Below are the code and all the weights of a small trained network. Each question names an input and a target symbol and asks about switching units off, where a switched-off unit gives its printed mean instead of its output.

import numpy as np


def w(rows, s, z=0):
    codes = np.array(rows[::2]) - 128.0
    scale = np.full(codes.shape[1], s)
    scale[-1] = z or s
    return codes * scale


def norm(h):
    return h / np.sqrt((h * h).mean(-1, keepdims=True) + 1e-5)


def f(y):
    return np.maximum(y, 0)


def softmax(a):
    e = np.exp(a - a.max(-1, keepdims=True))
    return e / e.sum(-1, keepdims=True)


def log_softmax(a):
    a = a - a.max(-1, keepdims=True)
    return a - np.log(np.exp(a).sum(-1, keepdims=True))


def net(x, mask):
    ids = ['ΓΔΘΞΠΣαεημτφω'.index(c) for c in x.split()]
    T = len(ids)
    res = E[ids] + P[:T]
    u = 0
    for l in range(3):
        r = norm(res)
        for j in range(2):
            rows = slice(4 * j, 4 * j + 4)
            q, k, v = (r @ M[l][rows].T for M in (Q, K, V))
            z = softmax(np.where(np.tri(T) > 0, q @ k.T / 4**0.5, -1e9)) @ v
            o = O[l][rows]
            res = res + np.where(mask[u + j], z, o[:, -1]) @ o[:, :-1]
        u += 2
        y = f(norm(res) @ A[l][:, :-1].T + A[l][:, -1])
        res = res + np.where(mask[u : u + 8], y, B[l][:, -1]) @ B[l][:, :-1]
        u += 8
    return log_softmax(norm(res)[-1] @ U[:, :-1].T + U[:, -1])


Q, K, V, O, A, B = {}, {}, {}, {}, {}, {}
E = w([
[112,185,185],'Γ',
[177,123,79],'Δ',
[175,125,80],'Θ',
[105,188,180],'Ξ',
[111,182,183],'Π',
[121,178,143],'Σ',
[117,134,168],'α',
[136,113,127],'ε',
[171,175,114],'η',
[83,125,182],'μ',
[101,80,169],'τ',
[254,183,121],'φ',
[99,57,184],'ω',
],0.0046)
P = w([
[133,138,133],'0',
[102,103,84],'1',
[152,119,250],'2',
[111,164,111],'3',
[108,104,83],'4',
[161,148,205],'5',
[142,155,133],'6',
[152,78,134],'7',
],0.016)
Q[0] = w([
[73,69,145],'L0H0',
[181,173,239],'L0H0',
[88,146,254],'L0H0',
[219,166,119],'L0H0',
[38,56,19],'L0H1',
[102,92,162],'L0H1',
[166,82,104],'L0H1',
[197,182,160],'L0H1',
],0.0058)
K[0] = w([
[151,105,66],'L0H0',
[123,227,112],'L0H0',
[42,254,41],'L0H0',
[228,226,217],'L0H0',
[35,72,109],'L0H1',
[159,81,117],'L0H1',
[92,152,162],'L0H1',
[204,214,163],'L0H1',
],0.0064)
V[0] = w([
[145,137,230],'L0H0',
[106,174,168],'L0H0',
[211,107,213],'L0H0',
[191,125,190],'L0H0',
[118,19,125],'L0H1',
[175,166,177],'L0H1',
[90,130,113],'L0H1',
[111,23,252],'L0H1',
],0.003)
O[0] = w([
[149,76,172,183],'L0H0',
[160,94,178,219],'L0H0',
[107,6,178,106],'L0H0',
[112,19,207,128],'L0H0',
[166,179,121,2],'L0H1',
[112,54,174,209],'L0H1',
[105,162,140,121],'L0H1',
[85,178,112,117],'L0H1',
],0.0021,0.00078)
A[0] = w([
[130,74,1,102],'L0N0',
[2,109,193,55],'L0N1',
[222,81,130,117],'L0N2',
[119,241,112,163],'L0N3',
[161,46,31,192],'L0N4',
[76,68,24,118],'L0N5',
[60,10,131,182],'L0N6',
[219,141,131,3],'L0N7',
],0.0053,0.0045)
B[0] = w([
[102,153,191,209],'L0N0',
[175,204,85,142],'L0N1',
[132,107,172,184],'L0N2',
[154,49,135,229],'L0N3',
[84,194,253,253],'L0N4',
[23,96,208,216],'L0N5',
[9,85,179,239],'L0N6',
[105,103,95,133],'L0N7',
],0.0052,0.0031)
Q[1] = w([
[150,87,165],'L1H0',
[64,102,121],'L1H0',
[74,49,77],'L1H0',
[169,207,188],'L1H0',
[31,138,135],'L1H1',
[136,211,184],'L1H1',
[2,119,104],'L1H1',
[173,171,147],'L1H1',
],0.0086)
K[1] = w([
[165,206,117],'L1H0',
[111,135,219],'L1H0',
[167,89,222],'L1H0',
[60,176,5],'L1H0',
[136,195,2],'L1H1',
[29,46,90],'L1H1',
[157,194,8],'L1H1',
[70,55,189],'L1H1',
],0.0078)
V[1] = w([
[53,201,174],'L1H0',
[18,221,114],'L1H0',
[130,47,177],'L1H0',
[72,105,255],'L1H0',
[31,54,77],'L1H1',
[101,92,130],'L1H1',
[178,134,107],'L1H1',
[57,117,148],'L1H1',
],0.0037)
O[1] = w([
[190,134,79,214],'L1H0',
[208,48,69,188],'L1H0',
[77,170,95,153],'L1H0',
[154,160,2,254],'L1H0',
[128,12,120,136],'L1H1',
[114,109,127,141],'L1H1',
[115,137,177,83],'L1H1',
[159,89,39,184],'L1H1',
],0.0037,0.0041)
A[1] = w([
[67,30,131,63],'L1N0',
[77,102,179,74],'L1N1',
[144,209,250,1],'L1N2',
[131,180,53,120],'L1N3',
[88,221,121,38],'L1N4',
[23,133,69,44],'L1N5',
[169,180,192,100],'L1N6',
[254,94,61,46],'L1N7',
],0.0041,0.0029)
B[1] = w([
[110,139,1,239],'L1N0',
[130,167,107,231],'L1N1',
[154,47,60,233],'L1N2',
[102,111,186,201],'L1N3',
[88,134,159,147],'L1N4',
[190,131,122,227],'L1N5',
[115,84,97,252],'L1N6',
[76,135,125,244],'L1N7',
],0.0048,0.0012)
Q[2] = w([
[153,96,83],'L2H0',
[168,106,162],'L2H0',
[182,115,139],'L2H0',
[86,140,119],'L2H0',
[173,79,64],'L2H1',
[112,147,97],'L2H1',
[36,249,143],'L2H1',
[111,125,187],'L2H1',
],0.012)
K[2] = w([
[170,201,96],'L2H0',
[97,97,82],'L2H0',
[142,108,79],'L2H0',
[151,146,207],'L2H0',
[193,215,70],'L2H1',
[112,186,154],'L2H1',
[73,136,255],'L2H1',
[104,21,125],'L2H1',
],0.0091)
V[2] = w([
[38,128,149],'L2H0',
[119,220,71],'L2H0',
[75,132,117],'L2H0',
[133,76,159],'L2H0',
[1,208,127],'L2H1',
[58,169,75],'L2H1',
[111,212,98],'L2H1',
[38,84,128],'L2H1',
],0.0072)
O[2] = w([
[86,76,152,208],'L2H0',
[111,132,32,159],'L2H0',
[89,115,139,177],'L2H0',
[131,137,184,111],'L2H0',
[254,126,146,252],'L2H1',
[228,116,100,223],'L2H1',
[205,178,143,171],'L2H1',
[154,40,134,201],'L2H1',
],0.007,0.0029)
A[2] = w([
[77,203,147,69],'L2N0',
[146,83,97,211],'L2N1',
[99,125,206,38],'L2N2',
[130,115,255,56],'L2N3',
[120,163,124,3],'L2N4',
[198,174,99,71],'L2N5',
[224,154,248,65],'L2N6',
[25,176,220,93],'L2N7',
],0.0078,0.0045)
B[2] = w([
[79,133,254,138],'L2N0',
[63,141,130,253],'L2N1',
[163,163,85,162],'L2N2',
[217,163,96,220],'L2N3',
[120,202,130,128],'L2N4',
[95,72,142,181],'L2N5',
[156,129,238,231],'L2N6',
[156,54,90,193],'L2N7',
],0.0082,0.0044)
U = w([
[154,145,253,141],'Γ',
[250,130,120,108],'Δ',
[87,197,135,254],'Θ',
[15,108,223,109],'Ξ',
[81,190,121,193],'Π',
[154,180,64,127],'Σ',
[81,108,78,127],'α',
[153,166,75,112],'ε',
[168,176,65,85],'η',
[86,97,109,112],'μ',
[57,99,90,149],'τ',
[186,87,46,24],'φ',
[33,63,178,82],'ω',
],0.013,0.0051)

Each question gives the input, a string of symbols that net reads in full, and the target symbol t.
The units are the heads (4 rows each of Q, K, V and O) and the neurons (one row each of A and B). Each row of codes is followed by its name. A weight is (code - 128) times the scale printed after its matrix; where a second scale follows, it is the last column's (O, A, B and U).
mask holds one flag per unit, layer by layer, with each layer's heads first. A switched-off unit (its flag False) gives its mean, the last column of its rows in O or B, instead of its output. The means were averaged over made-up inputs and are rounded, as every weight is.
A unit's drop is (log p(t) with every unit on - log p(t) with that unit switched off) / (log p(t) with every unit on - log p(t) with every unit switched off).
The circuit of an input: a set's keep is (log p(t) with only the set's units on - log p(t) with every unit switched off) / (log p(t) with every unit on - log p(t) with every unit switched off). Starting from the 12 units with the biggest drops (on a tie, the unit counted first), units are removed one at a time, each time the one whose removal leaves the highest keep (on an exact tie, the one counted first), for as long as the keep stays at least 0.8.
units of the circuit, in order: the units of the circuit, biggest drop first
most important unit: the unit with the biggest drop
top k neurons: the k neurons with the biggest drops, biggest first
top k neurons in layer l: the k neurons of layer l with the biggest drops, biggest first
which heads matter: for each layer, one digit per head in row order, 1 if its drop is at least 0.15 and else 0, layers parted by /
input η Γ μ Ξ, target Γ: most important unit	L0N4
input Σ Δ Θ Π, target Δ: units of the circuit, in order	(L0N4, L0N3)
input α ω φ Π Σ, target Γ: units of the circuit, in order	(L0N4, L2H0)
input Σ Σ α φ Θ ε η, target Ξ: units of the circuit, in order	(L2N0, L2H1, L0N3, L0N4)
input Π Σ η φ τ α Θ, target Ξ: top 2 neurons	(L2N0, L1N0)
input ε μ Θ μ, target ω: top 4 neurons	(L0N4, L2N3, L1N3, L0N5)
input Δ Γ Σ φ, target Θ: top 2 neurons	(L0N4, L2N0)
input Γ Π Ξ η Σ, target Δ: top 2 neurons	(L0N4, L0N5)
input ε Σ μ ε Π Δ Π, target ω: which heads matter	10 / 01 / 01
input Θ τ α η Θ, target Δ: top 2 neurons in layer 0	(L0N4, L0N5)
input τ Σ η Ξ Ξ, target Δ: top 3 neurons in layer 0	(L0N4, L0N5, L0N0)
input Σ ω φ Σ, target Δ: top 2 neurons in layer 0	(L0N6, L0N4)
input Σ τ Σ μ, target Δ: which heads matter	00 / 11 / 01
input Σ Π Δ α, target Δ: top 3 neurons	(L0N6, L0N4, L0N5)
input ω Δ ε φ Θ μ μ, target Ξ: top 2 neurons	(L2N0, L0N6)
input Δ Θ Σ Σ η, target Δ: top 3 neurons	(L0N4, L0N5, L0N0)
input Σ Σ η Π, target Δ: top 2 neurons in layer 0	(L0N4, L0N6)
input Γ Ξ Δ Δ Δ Ξ Γ, target Θ: which heads matter	10 / 10 / 11
input ε Θ Σ Σ, target ω: top 3 neurons	(L2N3, L1N3, L2N5)
input Σ Δ Ξ τ, target Δ: top 2 neurons	(L0N6, L0N4)
input Δ Σ Σ Θ, target Θ: top 3 neurons	(L0N4, L0N6, L1N2)
input μ Γ Ξ η Σ α τ φ, target Γ: which heads matter	00 / 10 / 00
input Γ Σ α ε τ φ φ Δ, target Γ: which heads matter	00 / 11 / 10
input φ μ Γ Σ, target Ξ: top 2 neurons	(L2N0, L1N3)
input η τ Δ Ξ, target Γ: most important unit	L1H0
input Σ τ Θ φ Σ, target Γ: top 2 neurons	(L0N4, L0N0)
input Σ Ξ μ ω, target Δ: top 3 neurons	(L0N4, L0N6, L0N5)
input Σ Σ η ω, target Δ: which heads matter	10 / 11 / 01
input φ η Δ α η, target Δ: which heads matter	00 / 00 / 11
